Each row is followed by its band, which names the range that a hidden value of the row falls in. A new part has a new value, new ranges and new names.
-4 76 55 -229 -47 264 -10 177 -141 51 84 -154 -48 -247 -81 204 175 152 -152 121 183 -196 -261 -134 -95 -17 -33 254 258 42 47 116 226 -101 198 244 60 44 -179 103 -11 -145 -196 -367 -262 180
[57]
94 -68 -71 -131 -119 -100 120 16 -13 19 -168 66 -15 -5 37 -6 149 -28 130 -47 -34 -73 37 -44 -45 -55 -15 -89 -64 -95 -65 95 -2 -88 -75 -47 46 9 20 17 -35 -128 58 111 40 -36
[51]
79 -60 3 -25 77 -30 105 19 -43 -44 43 150 -98 -33 -98 139 13 35 82 37 -87 71 31 -95 -55 -48 -125 -102 1 -127 -28 28 -144 -90 -21 4 35 -33 -134 -67 -115 6 -170 79 67 47
[53]
35 78 124 -211 -13 223 -14 111 -56 -12 134 -4 -42 -147 -40 172 106 20 -129 181 171 -138 -226 -118 -86 57 -53 247 346 156 89 112 199 24 59 234 146 -68 -94 24 -70 -31 -259 -402 -259 222
[57]
109 -46 -102 -9 -102 76 75 52 -38 -20 -147 -21 -26 -33 27 -40 11 208 205 -170 103 -114 31 72 32 -34 -12 141 -17 -80 25 -57 33 110 -95 -72 95 -7 -264 -48 50 -83 30 -33 66 -90
[55]
-2 -130 -198 -72 -214 -119 195 11 -197 187 -203 -75 -11 -135 -8 -9 263 27 100 -75 -26 -39 62 -127 -111 -135 -30 -163 -148 -234 -46 91 16 -337 156 -18 -92 167 14 156 -72 -324 207 127 44 -53
[41]
73 9 -26 -224 -92 52 30 96 -26 -25 -124 -32 7 -77 61 26 131 87 74 -47 94 -219 -91 -5 -2 -11 14 110 43 26 -57 83 162 14 -78 53 96 -7 -76 40 39 -156 -10 -67 -47 -16
[56]
136 -186 -141 -1 -95 97 133 -7 48 -31 -102 22 -75 12 -14 20 -78 112 243 -56 22 60 84 51 47 -7 -55 121 96 -76 125 -87 1 222 -110 -30 42 -83 -284 -89 12 -11 -39 63 110 7
[55]
-20 -105 -102 -153 -125 -77 80 39 -176 78 -101 -55 -19 -184 -29 -47 222 132 121 -146 76 -122 -19 -44 -23 -74 -61 -52 -111 -65 -64 56 70 -250 147 43 -42 157 -76 157 -84 -310 137 -28 -38 -21
[51]
123 -58 -138 -33 -82 -92 164 46 110 -168 -212 144 -133 -28 -1 -18 -7 92 267 -165 -189 48 119 -16 49 -147 -89 -159 -202 -167 -16 89 -52 140 -119 -221 -58 -43 -83 -107 -45 -154 -8 321 298 -142
[51]
80 -109 -9 -184 -94 131 59 -27 -198 274 8 -99 172 79 133 130 147 -131 -71 263 291 -213 -95 -42 -145 189 89 278 407 82 8 -76 163 -135 -156 337 291 -67 -60 113 64 47 -7 -300 -288 172
[55]
139 -115 57 -242 -60 -28 116 33 61 110 -43 44 -82 18 -135 226 245 -209 -85 248 -115 53 -59 -185 -179 -63 -8 -115 155 -167 -41 211 -141 -254 95 91 20 -6 64 2 -60 89 -153 60 -200 220
[53]
-31 159 17 -165 47 210 -84 143 -178 -163 60 -28 64 -191 154 -19 -49 327 91 -146 319 -381 -187 78 108 110 -58 366 130 278 -13 -75 390 224 -188 177 217 -68 -258 45 27 -263 -105 -371 4 -86
[56]
-100 -284 -130 -471 -223 214 -7 107 -228 248 2 -424 9 -368 -95 93 343 161 -53 70 308 -232 -270 -64 -17 32 1 294 285 110 59 57 408 -271 412 453 -113 223 -209 384 20 -419 106 -328 -402 265
[56]
209 -37 69 19 -67 -116 163 -38 99 55 -96 230 -91 147 -91 92 138 -209 39 108 -148 138 96 -118 -174 -84 -22 -182 29 -222 -5 143 -319 -139 -56 -149 116 -65 59 -154 -107 222 -113 88 -63 98
[44]
173 105 -117 126 -12 -238 225 52 134 -256 -288 333 -144 74 50 -19 -54 53 299 -225 -370 80 230 -58 3 -233 -103 -381 -436 -325 -129 141 -232 112 -283 -449 -19 -90 35 -241 -70 -97 -33 543 528 -322
[41]
164 154 66 67 75 14 49 53 116 -284 -49 299 -88 64 44 -19 -143 124 209 -148 -44 -41 58 44 53 -29 -98 32 -41 14 12 16 -77 325 -315 -213 194 -195 -151 -258 -58 80 -212 0 212 -131
[53]
60 -185 -20 -283 -54 93 86 32 -94 198 29 -108 5 -47 -63 251 198 -118 -96 289 62 -50 -119 -147 -140 43 2 76 292 -57 -10 70 63 -236 85 302 51 8 -57 119 -4 -24 -111 -70 -239 244
[53]
-13 -74 -33 -187 -68 356 29 90 -203 148 143 -207 27 -181 -10 209 66 110 -106 230 303 -149 -218 -89 -76 119 -29 418 481 139 170 -59 326 22 100 404 122 -37 -271 130 14 -106 -169 -444 -267 247
[44]
102 47 -6 -89 -65 -55 47 36 43 -150 -135 154 -27 -12 81 -100 34 82 203 -176 34 -135 22 48 51 -23 -46 17 -74 51 -31 58 54 141 -190 -120 125 -63 -47 -69 -47 -113 -3 -11 95 -105
[51]
100 215 159 154 170 -92 51 37 -16 -235 93 394 -124 -4 -49 38 -74 84 99 -116 -93 31 48 -68 -41 -67 -171 -154 -146 -52 -59 61 -232 21 -164 -204 172 -94 -72 -225 -205 79 -259 -41 157 -77
[57]
85 -150 -30 -18 13 -102 104 -70 -89 47 -7 145 -6 48 -14 19 35 -22 157 -12 22 27 91 -10 -37 34 -74 -70 9 -65 -38 -61 -132 -116 -110 25 112 -17 -104 -22 -98 9 -11 39 18 25
[55]
135 123 83 104 52 -35 75 -6 -52 -60 -7 253 -2 99 41 16 -16 13 95 -35 34 -52 61 -19 -77 12 -61 1 18 -48 -27 -14 -154 23 -236 -106 253 -114 -79 -162 -85 127 -134 -103 50 -51
[44]
85 273 98 -105 57 161 -18 180 -65 -128 -19 54 1 -70 70 118 38 179 -36 -20 110 -287 -154 -44 -46 -17 -12 185 73 23 -74 83 126 88 -170 11 223 -93 -131 -84 46 -38 -219 -208 -8 -71
[53]
98 -14 -75 148 12 -342 213 -73 63 -217 -144 435 -145 44 -7 -118 -39 -25 337 -238 -307 195 271 -58 15 -159 -196 -442 -389 -189 -67 88 -283 11 -185 -370 -33 -54 77 -176 -253 -118 11 401 428 -212
[41]
42 -30 -58 -261 -129 -51 97 85 -96 104 -154 -59 16 -93 27 88 273 -36 -11 48 1 -174 -76 -121 -108 -68 20 -64 -16 -102 -121 166 98 -255 41 81 18 76 72 129 -2 -216 51 50 -77 17
[51]
145 154 72 -124 -69 223 39 121 -1 10 -49 -4 28 24 79 152 75 0 -84 157 143 -207 -143 -66 -115 36 53 273 296 31 46 84 143 125 -162 90 253 -144 -83 -76 75 85 -198 -270 -148 78
[44]
135 45 1 214 288 -242 170 -61 -107 -125 38 430 -12 202 60 152 -185 -29 189 6 -225 92 229 -64 -63 -6 -145 -330 -234 -240 -220 -106 -371 -94 -443 -154 210 -152 -65 -231 -117 141 -191 393 417 -199
[55]
79 -56 29 -114 -33 21 78 -26 -217 259 16 -11 126 76 55 147 190 -135 -87 221 178 -150 -50 -97 -191 105 48 93 244 -43 -71 -23 -17 -300 -91 231 250 -12 -13 79 -3 70 -29 -199 -241 134
[53]
170 -42 11 -41 -18 -44 132 8 59 1 -88 150 -65 92 -45 119 69 -84 70 75 -107 49 57 -80 -102 -55 -30 -92 32 -176 -32 83 -184 -51 -113 -73 100 -77 -40 -119 -38 117 -124 119 21 38
[53]
73 -227 -103 -229 -194 -12 112 -3 130 -65 -125 31 -121 -106 -57 -57 105 -13 206 -53 -30 63 10 -14 57 -49 -82 6 76 51 125 113 112 133 70 5 -90 -15 -55 33 -103 -188 24 39 -11 105
[51]
26 -299 -201 -27 -163 -205 247 -112 -161 221 -125 44 -16 -16 -34 8 189 -128 160 32 -83 138 164 -124 -116 -61 -76 -250 -74 -219 -10 12 -117 -337 87 27 -78 104 37 123 -151 -192 185 223 59 39
[41]
177 217 -36 131 63 -180 133 73 95 -311 -233 356 -72 107 134 -60 -119 135 297 -280 -217 -77 177 31 48 -141 -77 -224 -384 -183 -166 62 -161 214 -431 -410 142 -140 -30 -269 -23 -45 -71 365 487 -368
[51]
67 -40 -81 -152 -165 -39 120 41 90 -121 -164 101 -96 -96 21 -60 92 13 177 -97 -66 -13 17 -51 23 -88 -80 -48 -31 11 63 156 119 136 -25 -93 -37 -42 25 -14 -100 -223 7 62 104 -25
[41]
88 86 83 -16 71 62 53 67 23 -165 68 197 -121 -62 -71 97 -31 85 64 -5 -30 15 -33 -73 -22 -38 -134 20 64 0 41 67 -50 105 -61 -39 97 -100 -139 -134 -126 22 -255 -97 45 43
[44]
98 -280 -157 -8 -79 8 189 -44 -108 196 -62 -48 -44 14 -99 142 76 -4 114 94 -20 117 95 -73 -100 -33 -41 -37 79 -251 32 -70 -143 -191 58 79 -10 43 -210 27 -23 2 11 134 -5 97
[53]
57 -457 -188 -224 -269 -54 156 -82 -72 296 -143 -181 -36 -77 -124 1 283 -74 140 43 69 79 43 -36 -66 -26 3 -21 110 -141 63 13 -20 -300 262 159 -111 170 -111 204 -44 -153 216 48 -227 209
[56]
-43 -223 -204 -380 -382 104 107 127 -19 114 -216 -309 -135 -378 -140 -20 371 123 59 -81 47 -67 -149 -118 -15 -179 -32 69 52 -58 134 248 311 -143 478 108 -288 217 -62 269 -46 -493 168 -78 -187 144
[41]

Next part:
117 99 195 35 -62 73 57 88 -63 -116 0 24 163 52 135 -1 181 -158 -40 -56 69 -280 -116 -128 -98 -8 11 81 -8 46 174 6 -152 97 -31 112 57 -134 -143 -82 50 76 56 18 90 46
(80)
-179 -81 -26 30 538 129 297 -8 -143 9 0 -279 -41 -164 -80 -24 -381 271 -4 166 -73 -173 244 -110 235 -504 -46 178 -235 239 261 234 -186 -462 20 -584 -257 -70 243 5 -220 203 329 -230 124 147
(63)
82 -427 -58 343 -268 -187 -190 56 95 0 160 108 -106 -106 -195 -424 4 167 148 315 -174 186 79 39 -172 339 -142 -94 193 -126 -397 -441 178 -280 29 114 186 398 147 -119 48 -94 -57 -80 -219 -430
(83)
67 134 83 -59 -36 98 -85 -75 -97 -17 -24 358 -21 139 -50 9 6 129 12 -135 232 -37 52 -52 -284 257 66 52 -130 239 -88 76 133 -118 -1 127 134 -142 -28 49 84 -86 -9 245 -133 70
(67)
-36 -357 -294 386 -73 44 -404 -33 141 322 90 260 -129 62 -219 -386 -14 251 78 334 -4 239 39 -15 -76 207 -175 -92 79 190 -381 -262 148 -272 132 -137 191 268 92 -19 -12 -186 75 -5 -235 -268
(63)
61 66 -40 146 -32 195 -137 101 30 288 -185 -199 124 274 118 -72 60 -190 22 -37 240 -143 -62 -169 125 -119 137 170 -198 110 -84 118 -222 362 21 -199 14 -131 -200 -26 -41 244 142 -143 8 129
(67)
-112 -21 -26 143 290 169 104 8 -72 126 0 -170 46 22 10 -55 -145 43 -53 94 19 -165 102 -135 207 -292 12 132 -188 264 174 136 -230 -78 21 -398 -154 -109 39 -45 -131 174 224 -161 74 149
(63)
69 -277 13 129 -68 -29 -160 135 -43 -169 106 227 -11 -45 3 -291 126 231 170 212 -18 80 -159 -30 -107 138 -293 -130 201 -104 -30 -245 -25 -374 122 -32 258 113 153 -54 -69 -81 156 -73 -85 -243
(80)
96 -86 193 199 225 -69 294 -60 -1 -57 127 -134 219 -221 -7 -109 58 -72 -102 210 -104 -391 -101 -113 12 -126 -222 118 158 55 189 -85 -160 -96 84 -109 -52 42 43 -92 -19 23 125 -112 153 -56
(80)
95 86 14 41 -48 136 -101 58 19 73 -81 78 42 97 6 9 84 -46 -25 -7 103 -205 -8 -115 -173 -72 48 93 -99 141 4 75 11 -38 -44 94 66 -56 -159 0 78 -14 40 110 45 13
(79)
-57 106 -23 26 30 268 -118 137 -113 134 -154 -94 28 301 150 -19 -37 -48 52 -134 245 -29 33 -150 161 -134 192 124 -313 189 61 195 -256 195 -23 -275 -21 -255 -109 -24 -104 275 191 -125 -23 227
(63)
67 181 324 -79 -70 24 229 60 -188 -300 33 16 97 12 113 87 21 -124 -45 -207 33 -245 88 -89 -142 86 183 121 -140 75 212 55 -105 55 -146 181 -53 -195 -70 -109 78 157 -31 58 47 121
(76)
53 116 -21 -59 44 148 -54 25 -12 51 -116 91 -68 36 -99 84 -81 99 -14 -28 79 -185 159 -92 -250 -152 118 131 -213 199 -14 183 140 -271 -108 87 1 -41 -93 55 88 -41 35 182 40 31
(67)
-12 -89 233 191 97 -67 339 25 -119 -123 110 -319 132 -101 59 -139 -111 -119 -28 56 -104 -194 112 -88 189 -30 63 146 -60 16 121 -83 -263 115 -39 -203 -173 -19 84 -181 -76 299 75 -271 35 34
(83)
142 186 197 -135 6 86 51 29 -142 -33 -177 15 116 205 124 24 8 -21 101 -224 364 -140 -68 -108 -91 119 116 176 -179 31 -51 180 -90 170 40 -53 108 -253 -54 43 -23 197 113 -1 -63 171
(79)
110 -165 212 161 143 -183 322 -62 -33 -119 107 -168 118 -251 -84 -178 -87 37 7 183 -105 -234 38 -43 -42 35 -138 132 119 -59 -14 -140 -35 -171 55 -86 -37 137 162 -85 -17 75 68 -148 26 -136
(76)
-35 -136 184 206 32 -52 234 56 -105 -179 180 -150 75 -133 24 -155 -48 -53 -39 112 -191 -143 113 -69 96 -8 -2 50 3 45 159 -160 -192 -61 -58 -87 -117 33 86 -194 -37 164 44 -179 35 -47
(83)
49 -150 179 141 158 -54 271 112 -73 -146 50 -319 154 -156 84 -156 -26 -39 42 164 -99 -250 -54 -111 160 -206 -129 115 59 -111 186 -70 -273 -82 42 -244 -65 23 103 -125 -120 231 199 -308 128 -49
(68)
73 -117 175 75 336 -29 406 165 -65 -77 -100 -650 200 -200 117 -90 -135 -73 70 181 -73 -401 -44 -161 293 -537 -104 256 -32 -201 243 103 -374 -68 44 -450 -173 1 102 -79 -203 403 332 -470 258 25
(68)
110 -22 181 96 -283 19 -58 210 -110 -53 -100 -192 130 271 237 -193 110 -210 166 -153 218 31 -97 -97 120 232 174 89 -108 -170 -129 -92 -281 466 -5 -64 109 -126 -83 -136 -63 384 73 -264 -125 35
(76)
-77 136 24 -75 117 257 2 140 -130 -143 -5 99 -39 28 55 134 -14 72 -67 -40 -35 -220 112 -133 -91 -342 72 41 -219 261 373 199 -97 -332 -144 -12 -77 -187 -88 -29 2 17 131 115 162 136
(67)
92 146 61 -70 -76 179 -64 189 -25 -114 -93 39 24 38 73 116 120 -69 -29 -47 -1 -302 7 -137 -226 -268 83 78 -130 75 215 135 -20 -182 -160 212 31 -93 -211 -23 98 3 55 133 172 20
(72)
7 116 -60 119 15 262 -105 149 3 320 -242 -341 108 310 158 -17 -15 -231 13 -85 241 -167 7 -194 228 -268 246 228 -324 141 -18 222 -302 416 -34 -298 -80 -192 -234 -32 -79 354 185 -209 51 217
(63)
20 -40 15 63 -195 193 -193 344 -35 -228 42 81 8 29 165 -29 259 -74 9 78 -165 -177 -99 -134 -105 -270 -41 -92 11 -17 344 -73 -172 -228 -148 190 87 -32 -184 -141 36 1 102 8 178 -95
(80)
-13 -252 179 203 287 -93 346 57 -95 -216 189 -244 146 -289 34 -214 -48 69 7 292 -222 -243 -55 -92 194 -223 -281 46 165 -61 291 -154 -289 -286 93 -322 -89 70 227 -151 -164 147 242 -321 146 -98
(68)
174 330 269 -285 31 50 186 -65 -136 -204 -121 205 23 -9 -41 241 -53 51 -34 -260 198 -327 132 -73 -450 61 176 203 -208 155 65 260 210 -205 -135 316 30 -197 -92 86 174 -44 -54 330 39 135
(72)
59 60 225 -30 -38 -43 243 57 -122 -195 -17 -166 0 -77 -18 22 -156 -35 13 -91 -43 -186 242 -57 -126 -4 216 176 -185 8 20 44 4 -82 -173 97 -112 -19 11 -85 62 194 -33 -26 14 16
(83)
71 -15 332 10 238 -147 481 -88 -157 -247 89 -177 133 -235 -28 -47 -167 41 -15 22 -43 -290 100 -58 -20 9 -39 188 -7 4 134 6 -93 -155 10 -121 -119 -35 184 -75 -37 165 85 -122 54 30
(76)
70 181 314 -241 -76 -64 255 -24 -240 -379 -3 154 -102 -60 -82 117 -219 146 44 -268 57 -90 338 7 -375 245 282 144 -252 77 -15 106 217 -279 -211 291 -36 -112 84 -17 136 72 -123 213 -99 59
(83)
135 2 390 33 299 -212 546 -209 -136 -179 98 -140 218 -247 -53 -74 -144 23 -38 24 53 -333 24 -52 -46 148 -106 230 69 20 50 -13 -68 -49 102 -138 -79 -44 206 -43 -30 129 74 -105 13 39
(68)
167 -202 -18 110 -40 -127 -177 -154 30 102 20 393 -47 9 -219 -296 -13 332 166 148 220 146 -58 30 -327 488 -227 -17 152 30 -472 -192 300 -303 206 30 325 170 188 92 31 -215 27 131 -292 -238
(79)
152 -516 -140 396 -277 -177 -320 111 203 9 182 212 -74 -194 -205 -464 186 188 140 487 -259 96 -105 19 -275 214 -374 -177 395 -187 -326 -521 219 -473 88 213 308 509 98 -103 80 -287 -7 -24 -115 -580
(68)
-12 159 229 -56 -200 47 124 73 -182 -274 54 73 -63 45 19 84 -85 -69 -47 -223 -49 -101 308 -47 -209 142 348 89 -268 152 92 28 36 -32 -274 287 -102 -116 -82 -129 140 129 -144 143 -42 80
(83)
-71 -8 -63 235 96 213 -76 60 -25 299 -90 -229 113 254 121 -139 -27 -135 -5 13 189 -59 -16 -161 313 -131 107 147 -217 209 -1 90 -342 353 67 -421 -67 -160 -93 -72 -140 299 212 -257 -24 183
(63)
-31 202 253 -137 -199 135 97 203 -250 -373 14 38 -39 106 156 128 -16 -93 -4 -284 -15 -108 218 -83 -123 15 342 59 -299 99 266 93 -117 -6 -282 225 -86 -240 -108 -145 76 214 -51 72 25 155
(83)
-155 -198 -184 323 205 182 -80 66 32 208 83 -123 -4 -10 -36 -182 -68 60 -65 283 -136 -78 79 -128 231 -331 -90 24 -75 267 144 -31 -221 -180 31 -381 -113 52 21 -99 -122 65 221 -188 72 -8
(63)
73 84 235 -17 -55 95 122 238 -156 -176 -98 -264 173 134 280 -24 94 -204 77 -136 123 -213 -111 -151 139 -131 113 131 -130 -110 220 71 -369 258 -47 -117 -6 -223 -100 -119 -88 371 174 -241 100 135
(68)
